Below is a small trained network, with its code and all its weights. Each question gives an input and a class and asks what happens when units are switched off, that is, made to give their printed mean instead of their output.

import numpy as np


def w(rows, s, z=0):
    codes = np.array(rows[::2]) - 128.0
    scale = np.full(codes.shape[1], s)
    scale[-1] = z or s
    return codes * scale


def f(y):
    return y / 2 * (1 + np.tanh(0.7978845608 * (y + 0.044715 * y**3)))


def log_softmax(a):
    a = a - a.max(-1, keepdims=True)
    return a - np.log(np.exp(a).sum(-1, keepdims=True))


def net(x, mask):
    res = np.array(x, float).reshape(1, 3) / 4 @ E
    y = f(res @ A[0][:, :-1].T + A[0][:, -1])
    res = res + np.where(mask, y, B[0][:, -1]) @ B[0][:, :-1]
    return log_softmax(res[-1] @ U[:, :-1].T + U[:, -1])


A, B = {}, {}
E = w([
[184,108,85,210,124,135,237,121,105],'x0',
[90,3,141,172,80,120,94,164,71],'x1',
[91,87,92,154,187,50,151,133,183],'x2',
],0.011)
A[0] = w([
[127,88,187,200,114,122,109,140,76,49],'N0',
[72,153,140,56,126,121,107,109,139,136],'N1',
[108,37,147,91,109,129,109,140,105,47],'N2',
[96,103,121,138,168,106,135,120,167,1],'N3',
[96,104,160,155,110,131,123,166,123,23],'N4',
[92,148,198,88,131,186,59,134,145,116],'N5',
[209,139,60,163,100,115,190,124,103,115],'N6',
[111,97,138,78,128,74,51,104,157,85],'N7',
[166,110,116,145,130,171,195,122,89,65],'N8',
[117,154,152,93,55,154,149,99,88,45],'N9',
[171,194,134,146,181,124,110,97,138,25],'N10',
[185,170,130,56,176,132,157,124,181,56],'N11',
[151,153,169,120,55,245,92,139,73,50],'N12',
[104,59,122,126,97,137,110,170,102,89],'N13',
[69,98,94,134,166,78,122,136,184,78],'N14',
],0.011,0.0067)
B[0] = w([
[138,115,114,95,110,154,98,121,165,201],'N0',
[123,87,132,183,104,117,127,110,157,221],'N1',
[133,107,102,118,107,152,98,140,148,200],'N2',
[71,92,63,106,254,128,143,119,121,139],'N3',
[119,90,94,110,161,141,110,100,175,146],'N4',
[99,105,139,170,91,81,123,70,108,247],'N5',
[88,81,146,175,105,142,112,106,128,254],'N6',
[95,104,157,171,138,95,129,92,117,213],'N7',
[74,80,124,173,138,83,121,63,128,202],'N8',
[87,139,79,103,185,136,153,147,97,169],'N9',
[114,123,77,98,115,151,73,102,159,180],'N10',
[159,100,97,78,86,168,88,129,167,226],'N11',
[135,150,60,126,172,75,185,183,87,253],'N12',
[176,118,105,89,78,192,86,127,145,215],'N13',
[162,169,81,134,174,84,168,192,105,195],'N14',
],0.014,0.0086)
U = w([
[42,86,179,242,114,103,117,20,125,83],'0',
[135,123,94,48,93,227,51,103,195,108],'1',
[99,152,66,126,217,80,192,177,82,111],'2',
[178,166,254,190,42,103,152,152,123,249],'3',
[124,176,237,87,159,174,124,146,95,103],'4',
],0.0094,0.018)

Each question gives the input, the list of numbers given to net, and the class t.
The units are the neurons (one row each of A and B). Each row of codes is followed by its name. A weight is (code - 128) times the scale printed after its matrix; where a second scale follows, it is the last column's (A, B and U).
mask holds one flag per neuron, in row order. A switched-off neuron (its flag False) gives its mean, the last column of its row in B, instead of its output. The means were averaged over made-up inputs and are rounded, as every weight is.
A unit's drop is (log p(t) with every unit on - log p(t) with that unit switched off) / (log p(t) with every unit on - log p(t) with every unit switched off).
The circuit of an input: a set's keep is (log p(t) with only the set's units on - log p(t) with every unit switched off) / (log p(t) with every unit on - log p(t) with every unit switched off). Starting from the 12 units with the biggest drops (on a tie, the unit counted first), units are removed one at a time, each time the one whose removal leaves the highest keep (on an exact tie, the one counted first), for as long as the keep stays at least 0.8.
circuit, biggest first: the units of the circuit, biggest drop first
k most important neurons: the k neurons with the biggest drops, biggest first
drop when u is switched off: that unit's drop, to one decimal
input [-8,4,-4], class 0: most important neuron => [N5]
input [1,2,3], class 3: 2 most important neurons => [N12, N9]
input [7,-2,-8], class 2: 3 most important neurons => [N12, N9, N5]
input [3,1,-2], class 3: 2 most important neurons => [N5, N7]
input [-3,-2,1], class 3: 2 most important neurons => [N8, N6]
input [-8,-8,-5], class 0: 2 most important neurons => [N5, N1]
input [8,-6,7], class 0: 3 most important neurons => [N6, N12, N8]
input [-2,1,0], class 3: 2 most important neurons => [N8, N6]
input [3,-5,2], class 1: 2 most important neurons => [N11, N5]
input [8,-5,-8], class 0: 2 most important neurons => [N6, N8]
input [2,1,-3], class 3: drop when N14 is switched off => 0.5
input [2,3,-5], class 2: drop when N12 is switched off => 0.4
input [-1,-3,-6], class 2: drop when N12 is switched off => 0.2
input [-5,6,5], class 1: circuit, biggest first => [N13]
